Here is a tiny trained network, its code and every weight. The questions are about switching its units off for an input and a target symbol, where a switched-off unit gives its printed mean instead of its output.

import numpy as np


def w(rows, s, z=0):
    codes = np.array(rows[::2]) - 128.0
    scale = np.full(codes.shape[1], s)
    scale[-1] = z or s
    return codes * scale


def norm(h):
    return h / np.sqrt((h * h).mean(-1, keepdims=True) + 1e-5)


def f(y):
    return y / 2 * (1 + np.tanh(0.7978845608 * (y + 0.044715 * y**3)))


def softmax(a):
    e = np.exp(a - a.max(-1, keepdims=True))
    return e / e.sum(-1, keepdims=True)


def log_softmax(a):
    a = a - a.max(-1, keepdims=True)
    return a - np.log(np.exp(a).sum(-1, keepdims=True))


def net(x, mask):
    ids = ['Ωαελξφψ'.index(c) for c in x.split()]
    T = len(ids)
    res = E[ids] + P[:T]
    r = norm(res)
    for j in range(3):
        rows = slice(2 * j, 2 * j + 2)
        q, k, v = (r @ M[0][rows].T for M in (Q, K, V))
        z = softmax(np.where(np.tri(T) > 0, q @ k.T / 2**0.5, -1e9)) @ v
        o = O[0][rows]
        res = res + np.where(mask[j], z, o[:, -1]) @ o[:, :-1]
    y = f(norm(res) @ A[0][:, :-1].T + A[0][:, -1])
    res = res + np.where(mask[3:15], y, B[0][:, -1]) @ B[0][:, :-1]
    return log_softmax(norm(res)[-1] @ U[:, :-1].T + U[:, -1])


Q, K, V, O, A, B = {}, {}, {}, {}, {}, {}
E = w([
[141,151,34,128],'Ω',
[217,254,134,95],'α',
[130,149,242,242],'ε',
[161,187,173,174],'λ',
[161,191,139,112],'ξ',
[116,84,145,229],'φ',
[160,210,109,100],'ψ',
],0.0055)
P = w([
[121,103,127,115],'0',
[178,158,181,133],'1',
[82,249,146,226],'2',
[180,105,171,118],'3',
[200,147,137,117],'4',
[77,180,127,200],'5',
[190,97,166,115],'6',
[196,127,135,138],'7',
[77,161,119,190],'8',
[193,89,159,111],'9',
[203,124,130,140],'10',
],0.021)
Q[0] = w([
[152,137,38,29],'head 0',
[132,251,128,27],'head 0',
[168,221,46,197],'head 1',
[151,195,68,56],'head 1',
[149,177,58,147],'head 2',
[193,169,56,209],'head 2',
],0.011)
K[0] = w([
[98,110,62,252],'head 0',
[114,160,254,235],'head 0',
[26,9,175,47],'head 1',
[163,2,198,18],'head 1',
[73,117,91,40],'head 2',
[69,64,97,32],'head 2',
],0.0099)
V[0] = w([
[16,128,130,96],'head 0',
[229,117,74,131],'head 0',
[138,117,143,213],'head 1',
[11,102,104,149],'head 1',
[1,82,143,132],'head 2',
[96,177,13,160],'head 2',
],0.0075)
O[0] = w([
[77,129,254,135,3],'head 0',
[147,95,77,86,206],'head 0',
[99,168,131,187,106],'head 1',
[143,76,240,165,79],'head 1',
[204,145,110,96,66],'head 2',
[180,233,76,215,62],'head 2',
],0.0087,0.0045)
A[0] = w([
[129,125,64,140,148],'neuron 0',
[145,42,118,127,40],'neuron 1',
[33,157,143,130,200],'neuron 2',
[55,53,114,121,71],'neuron 3',
[167,118,104,140,145],'neuron 4',
[75,184,129,167,87],'neuron 5',
[60,78,87,233,163],'neuron 6',
[114,93,164,249,133],'neuron 7',
[126,151,128,83,234],'neuron 8',
[109,229,72,192,156],'neuron 9',
[156,113,130,133,99],'neuron 10',
[98,115,160,108,2],'neuron 11',
],0.017,0.0062)
B[0] = w([
[58,187,183,110,204],'neuron 0',
[137,127,163,148,167],'neuron 1',
[205,87,42,89,163],'neuron 2',
[178,233,132,182,136],'neuron 3',
[86,146,140,114,203],'neuron 4',
[152,133,130,239,168],'neuron 5',
[20,95,152,192,190],'neuron 6',
[134,153,46,109,175],'neuron 7',
[47,113,99,176,195],'neuron 8',
[135,2,139,235,254],'neuron 9',
[126,124,167,123,148],'neuron 10',
[108,107,113,124,120],'neuron 11',
],0.011,0.0093)
U = w([
[175,173,82,195,243],'Ω',
[38,143,89,195,55],'α',
[98,228,246,150,36],'ε',
[100,68,152,67,2],'λ',
[202,68,36,23,143],'ξ',
[213,195,182,84,135],'φ',
[173,234,17,81,188],'ψ',
],0.012,0.0052)

Each question gives the input, a string of symbols that net reads in full, and the target symbol t.
The units are the heads (2 rows each of Q, K, V and O) and the neurons (one row each of A and B). Each row of codes is followed by its name. A weight is (code - 128) times the scale printed after its matrix; where a second scale follows, it is the last column's (O, A, B and U).
mask holds one flag per unit, heads first, then neurons. A switched-off unit (its flag False) gives its mean, the last column of its rows in O or B, instead of its output. The means were averaged over made-up inputs and are rounded, as every weight is.
A unit's drop is (log p(t) with every unit on - log p(t) with that unit switched off) / (log p(t) with every unit on - log p(t) with every unit switched off).
The circuit of an input: a set's keep is (log p(t) with only the set's units on - log p(t) with every unit switched off) / (log p(t) with every unit on - log p(t) with every unit switched off). Starting from the 12 units with the biggest drops (on a tie, the unit counted first), units are removed one at a time, each time the one whose removal leaves the highest keep (on an exact tie, the one counted first), for as long as the keep stays at least 0.8.
units of the circuit, in order: the units of the circuit, biggest drop first
most important unit: the unit with the biggest drop
k most important neurons: the k neurons with the biggest drops, biggest first
which heads matter: for each layer, one digit per head in row order, 1 if its drop is at least 0.15 and else 0, layers parted by /
input λ ψ Ω ε α Ω φ φ Ω α φ, target λ: most important unit : head 2
input ε Ω ξ ψ α, target ε: units of the circuit, in order : [head 0; neuron 9]
input ψ α ξ ξ ε φ Ω φ, target ψ: which heads matter : 100
input ξ ψ φ ψ φ φ φ α, target ξ: 3 most important neurons : [neuron 0; neuron 6; neuron 9]
input α ψ φ ψ ξ α ψ ψ α ψ Ω, target α: 3 most important neurons : [neuron 0; neuron 2; neuron 7]
input Ω ξ ψ ε, target ξ: which heads matter : 010
input α Ω ψ ξ ψ Ω Ω ψ ξ φ λ, target α: which heads matter : 011
input φ ψ ψ Ω Ω Ω Ω ψ Ω Ω Ω, target φ: which heads matter : 010
input λ Ω Ω φ α φ Ω λ, target λ: units of the circuit, in order : [head 2; neuron 9]
input ε ψ ψ Ω ξ ξ ψ φ φ ε φ, target ε: which heads matter : 101
input φ Ω λ Ω λ, target φ: 3 most important neurons : [neuron 9; neuron 6; neuron 0]
input α ψ φ λ ξ, target α: units of the circuit, in order : [head 1; head 0; head 2]
input ξ ξ ξ φ ψ, target ξ: units of the circuit, in order : [head 2; head 1]
input ε Ω α Ω ψ Ω ψ ψ, target ε: 2 most important neurons : [neuron 9; neuron 7]
input φ λ ξ φ ψ, target φ: units of the circuit, in order : [head 1; neuron 9; neuron 7; head 2]
input φ α ε ξ ξ, target ε: which heads matter : 110
input ε ψ ξ Ω Ω ψ Ω ψ, target ε: units of the circuit, in order : [neuron 9; neuron 7; head 0]
input ψ ψ Ω Ω λ, target ψ: units of the circuit, in order : [neuron 9; head 1]
input ψ Ω Ω ξ ψ φ Ω ξ α ξ λ, target ψ: units of the circuit, in order : [neuron 9; neuron 6]
input ε ψ Ω ε ψ φ Ω ξ, target ε: units of the circuit, in order : [neuron 9; neuron 7; neuron 2]
input ε ξ ε λ Ω ψ ψ Ω, target ε: which heads matter : 001
